-21 -1
65 -1
67 -3
->
-21 -1
65 -1

11 -4 23 22
1 -2 -2 -2
26 56 36 17
13 43 29 47
11 1 -6 29
->
11 -4
1 -2

-18 -11 -27 -11 -24
17 38 -10 -7 -18
28 39 24 -6 9
-43 -57 -30 5 -13
->
-18 -11
17 38

-8 -29 0 -59 -43
-27 7 -22 52 38
-32 8 3 27 19
36 10 14 15 11
8 7 -43 28 24
->
-8 -29
-27 7

-15 20 -15 -18 24
-29 -20 17 -12 14
-66 -31 50 5 -1
-13 -40 46 35 -46
->
-15 20
-29 -20

-50 50 -38
39 30 67
-41 75 -13
->
-50 50
39 30

-25 38 8 -60
4 42 13 -14
-2 48 -8 -37
77 46 0 44
->
-25 38
4 42

-38 -45 -62
1 7 -51
->
-38 -45
1 7

-32 -4
1 -69
-13 71
-19 15
17 15
->
-32 -4
1 -69
---
-75 3
48 -3
3 25
-1 1
->
-75 3
48 -3
3 25

73 -56 -18
59 -73 -24
10 -61 72
57 68 -19
34 61 62
->
73 -56
59 -73
10 -61

-13 16 44
-14 15 52
-8 -4 -10
-11 7 15
-19 8 63
->
-13 16
-14 15
-8 -4

57 -14
-42 50
-44 51
11 -53
-16 22
->
57 -14
-42 50
-44 51

9 21 29 -70
44 44 -2 35
25 18 -17 60
-5 -18 -31 76
26 21 -16 58
->
9 21
44 44
25 18

4 1 3 13 57
1 1 1 -3 8
0 0 -5 1 41
0 0 1 -2 0
->
4 1
1 1
0 0
---
-9 -35 3 3 -7 31 53 16 -33
-4 -31 -19 -4 -7 34 56 11 -30
->
-4 -31 -19 -4 -7 34 56 11 -30
-9 -35 3 3 -7 31 53 16 -33

26 -48 54 -15 24
34 -35 1 -61 52
-34 16 2 77 -39
->
34 -35 1 -61 52
-34 16 2 77 -39
26 -48 54 -15 24

21 25 -41 49 -42 0 26 1 -5 15 -5
-13 -1 31 4 14 -6 -28 -28 17 -27 28
37 60 -15 32 -42 15 11 -25 7 -25 1
-47 -59 4 19 32 -28 -11 30 -4 53 18
-15 -35 -42 46 -13 -18 26 30 -8 53 -5
24 32 -31 41 -38 5 20 -7 -1 2 -3
-39 -43 25 23 24 -23 -27 -5 14 9 29
->
-15 -35 -42 46 -13 -18 26 30 -8 53 -5
21 25 -41 49 -42 0 26 1 -5 15 -5
24 32 -31 41 -38 5 20 -7 -1 2 -3
37 60 -15 32 -42 15 11 -25 7 -25 1
-47 -59 4 19 32 -28 -11 30 -4 53 18
-39 -43 25 23 24 -23 -27 -5 14 9 29
-13 -1 31 4 14 -6 -28 -28 17 -27 28

-65 59 -28 33 64 -18
-37 25 22 -12 35 21
28 -23 17 -15 -23 14
-11 17 -46 42 13 -40
-48 48 40 -24 58 43
37 -19 20 -17 -21 19
-58 38 -5 11 49 1
->
-11 17 -46 42 13 -40
-65 59 -28 33 64 -18
-58 38 -5 11 49 1
28 -23 17 -15 -23 14
37 -19 20 -17 -21 19
-37 25 22 -12 35 21
-48 48 40 -24 58 43

-30 7 34 41 -21 -9 -33 18 48 -6 25 29
-10 21 48 29 24 36 33 -33 -63 -30 -25 29
-4 -42 -19 -18 -11 -16 -37 38 22 29 32 0
-34 -29 32 47 37 -46 -39 -35 45 24 -25 44
42 15 -34 -49 -58 41 2 48 -35 -28 44 -54
->
42 15 -34 -49 -58 41 2 48 -35 -28 44 -54
-4 -42 -19 -18 -11 -16 -37 38 22 29 32 0
-34 -29 32 47 37 -46 -39 -35 45 24 -25 44
-30 7 34 41 -21 -9 -33 18 48 -6 25 29
-10 21 48 29 24 36 33 -33 -63 -30 -25 29

-12 18 -4 -26 -33 18 -58 -23 22 -28 -25 22 3 -26 19 8
-18 28 34 -30 -37 42 -51 -40 35 5 -36 44 8 -1 41 28
-25 -13 32 -6 -7 23 46 25 -6 22 -18 18 -16 19 22 -7
28 11 -37 6 -8 -30 -52 -18 0 -33 9 -26 19 -25 -38 1
->
28 11 -37 6 -8 -30 -52 -18 0 -33 9 -26 19 -25 -38 1
-12 18 -4 -26 -33 18 -58 -23 22 -28 -25 22 3 -26 19 8
-25 -13 32 -6 -7 23 46 25 -6 22 -18 18 -16 19 22 -7
-18 28 34 -30 -37 42 -51 -40 35 5 -36 44 8 -1 41 28

16 47 45 -12 16 3 -27 -43 -44 17
24 -39 -74 -71 64 19 70 -50 1 46
-43 14 8 40 -15 -24 -24 -12 7 -22
-29 -43 -48 64 -40 50 -38 4 36 -63
->
24 -39 -74 -71 64 19 70 -50 1 46
-29 -43 -48 64 -40 50 -38 4 36 -63
-43 14 8 40 -15 -24 -24 -12 7 -22
16 47 45 -12 16 3 -27 -43 -44 17
